36	74	14	33	35 -> 35

7	-28	8	8
-8	12	-9	31
17	-31	10	-38
-> 8

25	26	32	79	39	63 -> 63

-74	216	-531	903	500	40	-546
656	-720	285	235	245	-643	-312
-342	462	9	-360	-704	-535	-134
-> -546

4096	4067	8656	6534	7718	3225 -> 3225

5592	8048	5085	5085
5647	6684	1805	5711
-> 5085

18	-7	42	-16	30
23	10	-36	8	-19
-> 30

6	1	3	9	5 -> 5

117	8	238	84	149	57	19 -> 19

-38	16	29	12 -> 12
---
[-40  73 -15 -63  32 -37  19] => -40
[-15 -38  78   3  58 -48] => -15
[-26  67 -60  28  73] => -26
[ 56  50 -34 -54 -31  21 -56] => 56
[  3  -3 -11 -65   0   9   4] => 3
[ -3 -79  21   1] => -3
---
[[ -5  -8 -17 -12 -12  15 -36  -7  -5  -6 -14  22  33  36  32]
 [ 12  21  18  13  21  35  33  22 -13  -5  18 -12 -31   7 -34]
 [ 12  24  19  13  15  40  24  45 -12 -13  18  10 -24  10 -38]
 [ 13  23  17  12  23  44  31  21 -15  -6  15 -11 -29  16 -29]
 [-15 -20 -22 -14 -21 -16 -14 -12  -3  14  16  -2  34  33  17]
 [  8  16  17   9  10  16   5  44   9 -10   1  32 -14 -17 -14]
 [-13 -16 -17 -11 -21 -12  -8   1  -7  13  23   1  29  30   0]
 [ -8 -11 -16 -12 -18   0 -32  -2  -3   2  -6  20  34  25  20]
 [ -3   2   6   2 -10  -6   2  46   5   3  20  29   6 -11 -25]
 [ 17  26  15  10  27  60  13  16 -12 -17  -6   5 -24  26  -4]
 [  0  13  12   8   8  22  35  46 -10   6  43   2 -14  15 -40]] -> 36

[[ 23   0 -25 -11  -6  10  37 -26  -9  29  12  -4 -17   7  15]
 [ 10   0  -8  -5  -3   3  16 -14  -5  15   5   2  -7   3   6]
 [ 10  25 -48 -19  13  12  19  -1  -9  11  11 -11 -32   6   0]
 [ 23   0 -23 -10  -6   9  37 -27  -9  29  11  -2 -17   6  15]
 [ 15   8  -7 -19  -2  -9  22 -38 -10  45   5  23 -25   5   1]
 [  3   2  -8  -3   0   4   6  -2  -2   3   3  -3  -5   1   2]
 [ 23   3 -12 -18  -7  -3  36 -46 -13  51  10  19 -25   7  10]
 [  8  46 -69 -34  24  11  19  -2 -14  18  12  -9 -55   7  -9]] -> 7

[[  4 -42 -41  15  50  14   0 -10  18  32  25]
 [ -1  27  23  17  29  -8 -13   3  10   2  19]
 [ 18 -16   3 -17   4 -41 -36 -28  36  31 -11]
 [-37  24   7 -20  51  39 -28 -30  31  -4 -24]
 [ 11 -33 -13 -20 -21 -59 -17 -29  20  21 -15]
 [-48   6 -28  21  20 -24  17  16 -42 -42  16]
 [-22 -25 -15 -32  -2  44  -4 -33  10 -14 -26]
 [-31   5 -17  20   5 -21  20  19 -40 -32  17]
 [-28 -36 -28 -34  -1  47   1 -37   6 -17 -26]
 [-10  11  17 -21 -44 -59 -18 -19 -14 -26 -25]] -> 32

[[ -3   7 -32 -29 -15  28 -10  22]
 [ -9  15 -17 -38 -18  20 -33  19]
 [ 26  21  34  43  17 -45   5 -42]
 [ 58  12  44  -1  40 -48 -21 -34]
 [ 23  21  -8 -27  -3  28 -27  20]] -> -10

[[ -7 -11  17  10  -8  -4 -17  18 -15  -6  21   0  10 -48  38]
 [-31  58  38  25  -5  11  -2 -32 -43  36  33   0 -35  29  -6]
 [ -5  -2   0   4  10  -3  13  16  -1  -5  -4  -2 -24  -4   9]
 [  3   2   5  -4  -6   6   6 -15  19   1   0   3  -1  -5  -4]
 [ 16  21  28  12  16  22 -44 -43 -24  19  25  24   4  11  11]
 [-20 -27 -36  22  28 -38  -3  43  13 -29 -35 -29  13  -9  16]
 [  8  -9 -16  16  17 -16   7   8 -23  -9 -17 -14  -1  -4   7]
 [ -7  36  35  17  34  15 -40 -29   5  21  27  22 -39  33  12]
 [ -1 -22 -15   8  -5 -23  16  10  22 -19 -16 -22  14 -39  16]
 [-14 -14  -9  10   3 -10  36  17  18 -18 -19 -15 -20 -33  18]
 [ -3   5  12 -15   5  22 -50  41 -49  11  25  28   8  37 -13]
 [ 17  11  28   6 -15  22 -33 -43 -34  16  31  22  28 -26  24]] -> -48

[[-52 -19  12 -15   8  31 -19  29]
 [-60 -14   6 -41  17  48 -40  34]
 [-37 -22   1 -17  -2  28  14  21]
 [-47  -4 -19 -67  31  74 -15  32]
 [-57 -12  -4 -57  22  60 -31  34]
 [-53  -9 -11 -64  26  67 -23  33]
 [-58 -16  13 -23  13  38 -38  32]
 [-50  -7 -15 -66  29  71 -19  32]
 [-59 -14   1 -51  20  56 -35  34]
 [-60 -15  10 -33  15  43 -41  33]
 [-45 -21   7 -15   3  28  -2  26]] -> -19

[[  0   2  77 -33  46 -11  -6]
 [-27 -24  36 -31 -16   1  16]
 [-11 -15 -27 -24  49 -12 -26]
 [ 15  40 -22  35  72   6  20]
 [ 14  15  61  38 -27  10  23]] -> -11

[[  6  11  -9   4  33  23 -11  12  11  20]
 [ 12 -10   4   4   4 -16   3   7  11  17]
 [-11 -25   2  -8   8  -3  -7  -8  24 -67]
 [  2  -8  26  -5  30  -4   0  16 -15  -6]
 [  8 -17 -11   0  13  17   8  -6   4   7]
 [  4  12 -13   8   0   8 -14  18 -12   9]
 [ 11  -6 -13  -3 -10  17  13  15  -1  21]
 [ -2   9   6 -10 -44  -8  -1   0   7 -10]] -> 11
---
Q: 140.1	-136.1	50.6	28.5
A: 140.1, 50.6
Q: 0.08	-0.65	-1.38	-0.29	0.92	-0.93	1.46
A: 1.46, 0.92
Q: 0.12	-0.11	-0.15	-0.13
A: 0.12, -0.11
Q: 1.053	-0.710	0.731	-1.025	-0.282	0.375	0.115
A: 1.053, 0.731
Q: -1.421	1.375	1.038	-0.775	-1.076	0.151
A: 1.375, 1.038
Q: -4.044	11.698	-20.037	-17.251	-14.360	-5.106	5.549
A: 11.698, 5.549
